Here is a tiny trained network, its code and every weight. The questions are about switching its units off for an input and a class, where a switched-off unit gives its printed mean instead of its output.

import numpy as np


def w(rows, s, z=0):
    codes = np.array(rows[::2]) - 128.0
    scale = np.full(codes.shape[1], s)
    scale[-1] = z or s
    return codes * scale


def norm(h):
    return h / np.sqrt((h * h).mean(-1, keepdims=True) + 1e-5)


def f(y):
    return y / 2 * (1 + np.tanh(0.7978845608 * (y + 0.044715 * y**3)))


def log_softmax(a):
    a = a - a.max(-1, keepdims=True)
    return a - np.log(np.exp(a).sum(-1, keepdims=True))


def net(x, mask):
    res = np.array(x, float).reshape(1, 5) / 4 @ E
    u = 0
    for l in range(3):
        y = f(norm(res) @ A[l][:, :-1].T + A[l][:, -1])
        res = res + np.where(mask[u : u + 12], y, B[l][:, -1]) @ B[l][:, :-1]
        u += 12
    return log_softmax(norm(res)[-1] @ U[:, :-1].T + U[:, -1])


A, B = {}, {}
E = w([
[131,128,124,130],'x0',
[86,249,231,66],'x1',
[58,32,121,9],'x2',
[197,175,61,73],'x3',
[47,179,51,143],'x4',
],0.0019)
A[0] = w([
[132,220,185,171,146],'0.n0',
[6,194,50,149,54],'0.n1',
[208,92,214,120,107],'0.n2',
[110,115,135,184,11],'0.n3',
[112,143,75,179,93],'0.n4',
[10,89,198,221,90],'0.n5',
[136,52,224,160,48],'0.n6',
[93,143,66,171,64],'0.n7',
[194,176,75,69,159],'0.n8',
[49,77,206,218,4],'0.n9',
[3,180,29,164,94],'0.n10',
[79,123,146,58,90],'0.n11',
],0.0054,0.0013)
B[0] = w([
[47,167,124,123,252],'0.n0',
[169,88,209,124,214],'0.n1',
[168,132,230,119,201],'0.n2',
[123,138,109,146,105],'0.n3',
[148,96,148,153,159],'0.n4',
[197,203,42,54,238],'0.n5',
[203,160,131,74,181],'0.n6',
[171,105,153,165,150],'0.n7',
[160,173,89,84,224],'0.n8',
[145,151,50,108,188],'0.n9',
[255,105,241,62,248],'0.n10',
[48,126,97,145,165],'0.n11',
],0.0049,0.0015)
A[1] = w([
[253,144,80,191,71],'1.n0',
[131,106,106,33,192],'1.n1',
[124,10,90,133,19],'1.n2',
[111,192,197,196,61],'1.n3',
[57,68,53,109,191],'1.n4',
[165,89,236,128,49],'1.n5',
[97,116,200,170,57],'1.n6',
[190,216,106,90,126],'1.n7',
[160,139,252,80,44],'1.n8',
[100,133,119,199,10],'1.n9',
[197,183,10,117,166],'1.n10',
[164,149,104,135,144],'1.n11',
],0.0041,0.0013)
B[1] = w([
[37,159,175,106,245],'1.n0',
[118,45,203,106,240],'1.n1',
[66,108,109,251,144],'1.n2',
[101,41,77,157,137],'1.n3',
[65,101,247,66,157],'1.n4',
[240,114,134,122,149],'1.n5',
[170,137,71,142,86],'1.n6',
[176,57,32,15,253],'1.n7',
[201,138,161,207,200],'1.n8',
[113,158,95,160,63],'1.n9',
[71,144,44,27,252],'1.n10',
[105,70,138,78,166],'1.n11',
],0.0027,0.0016)
A[2] = w([
[172,211,107,186,218],'2.n0',
[73,176,175,90,194],'2.n1',
[167,79,89,149,218],'2.n2',
[131,147,160,254,100],'2.n3',
[145,207,34,164,247],'2.n4',
[84,77,188,101,19],'2.n5',
[149,62,89,147,191],'2.n6',
[129,102,135,73,84],'2.n7',
[78,165,166,58,167],'2.n8',
[129,59,64,158,106],'2.n9',
[139,142,101,104,41],'2.n10',
[146,95,79,94,84],'2.n11',
],0.0079,0.0011)
B[2] = w([
[112,3,84,91,209],'2.n0',
[186,147,106,211,217],'2.n1',
[117,210,191,127,185],'2.n2',
[70,104,91,76,140],'2.n3',
[79,80,176,123,221],'2.n4',
[115,46,71,131,171],'2.n5',
[147,206,146,170,182],'2.n6',
[105,124,96,146,192],'2.n7',
[117,144,116,198,251],'2.n8',
[130,226,153,219,167],'2.n9',
[71,142,92,106,143],'2.n10',
[125,180,110,87,177],'2.n11',
],0.0044,0.003)
U = w([
[206,77,186,107,160],'0',
[63,11,100,130,69],'1',
[118,194,135,213,103],'2',
[125,158,73,53,41],'3',
[136,105,129,121,252],'4',
],0.011,0.0023)

Each question gives the input, the list of numbers given to net, and the class t.
The units are the neurons (one row each of A and B). Each row of codes is followed by its name. A weight is (code - 128) times the scale printed after its matrix; where a second scale follows, it is the last column's (A, B and U).
mask holds one flag per neuron, layer by layer. A switched-off neuron (its flag False) gives its mean, the last column of its row in B, instead of its output. The means were averaged over made-up inputs and are rounded, as every weight is.
A unit's drop is (log p(t) with every unit on - log p(t) with that unit switched off) / (log p(t) with every unit on - log p(t) with every unit switched off).
The circuit of an input: a set's keep is (log p(t) with only the set's units on - log p(t) with every unit switched off) / (log p(t) with every unit on - log p(t) with every unit switched off). Starting from the 12 units with the biggest drops (on a tie, the unit counted first), units are removed one at a time, each time the one whose removal leaves the highest keep (on an exact tie, the one counted first), for as long as the keep stays at least 0.8.
units of the circuit, in order: the units of the circuit, biggest drop first
k most important neurons: the k neurons with the biggest drops, biggest first
top k neurons in layer l: the k neurons of layer l with the biggest drops, biggest first
input [-6,7,3,-5,8], class 0: top 2 neurons in layer 0	0.n10, 0.n1
input [-4,8,4,-4,-1], class 2: units of the circuit, in order	2.n1, 2.n8
input [2,-2,-3,-8,7], class 3: units of the circuit, in order	0.n5
input [6,6,7,-1,1], class 1: top 2 neurons in layer 2	2.n5, 2.n9
input [2,-5,1,-3,-4], class 2: 2 most important neurons	0.n10, 0.n8
input [1,0,3,-7,6], class 3: 3 most important neurons	0.n5, 0.n9, 0.n2
input [0,-8,-5,-2,-3], class 2: units of the circuit, in order	2.n9, 0.n10
input [3,-8,5,-8,2], class 2: 2 most important neurons	2.n9, 1.n2
input [-3,6,2,4,-4], class 2: units of the circuit, in order	0.n10, 0.n5, 2.n8
input [-6,-1,-7,8,-4], class 3: units of the circuit, in order	1.n7, 1.n10, 0.n10
input [-4,4,6,-2,-2], class 1: units of the circuit, in order	2.n5, 0.n10
input [-3,5,3,-4,1], class 2: top 4 neurons in layer 2	2.n8, 2.n1, 2.n0, 2.n3
input [-4,1,-7,3,6], class 1: top 2 neurons in layer 2	2.n0, 2.n3
input [-3,-1,-7,3,5], class 1: units of the circuit, in order	2.n0
input [-5,2,8,8,4], class 1: top 2 neurons in layer 1	1.n1, 1.n4
input [6,7,1,0,-5], class 2: units of the circuit, in order	0.n10, 2.n8
input [4,-1,8,-2,8], class 0: 3 most important neurons	0.n10, 0.n1, 0.n0
input [2,-4,-3,8,-4], class 3: top 2 neurons in layer 0	0.n10, 0.n8
input [-1,-1,-1,-7,6], class 3: top 2 neurons in layer 0	0.n5, 0.n9
input [-4,-1,4,5,8], class 0: units of the circuit, in order	0.n10
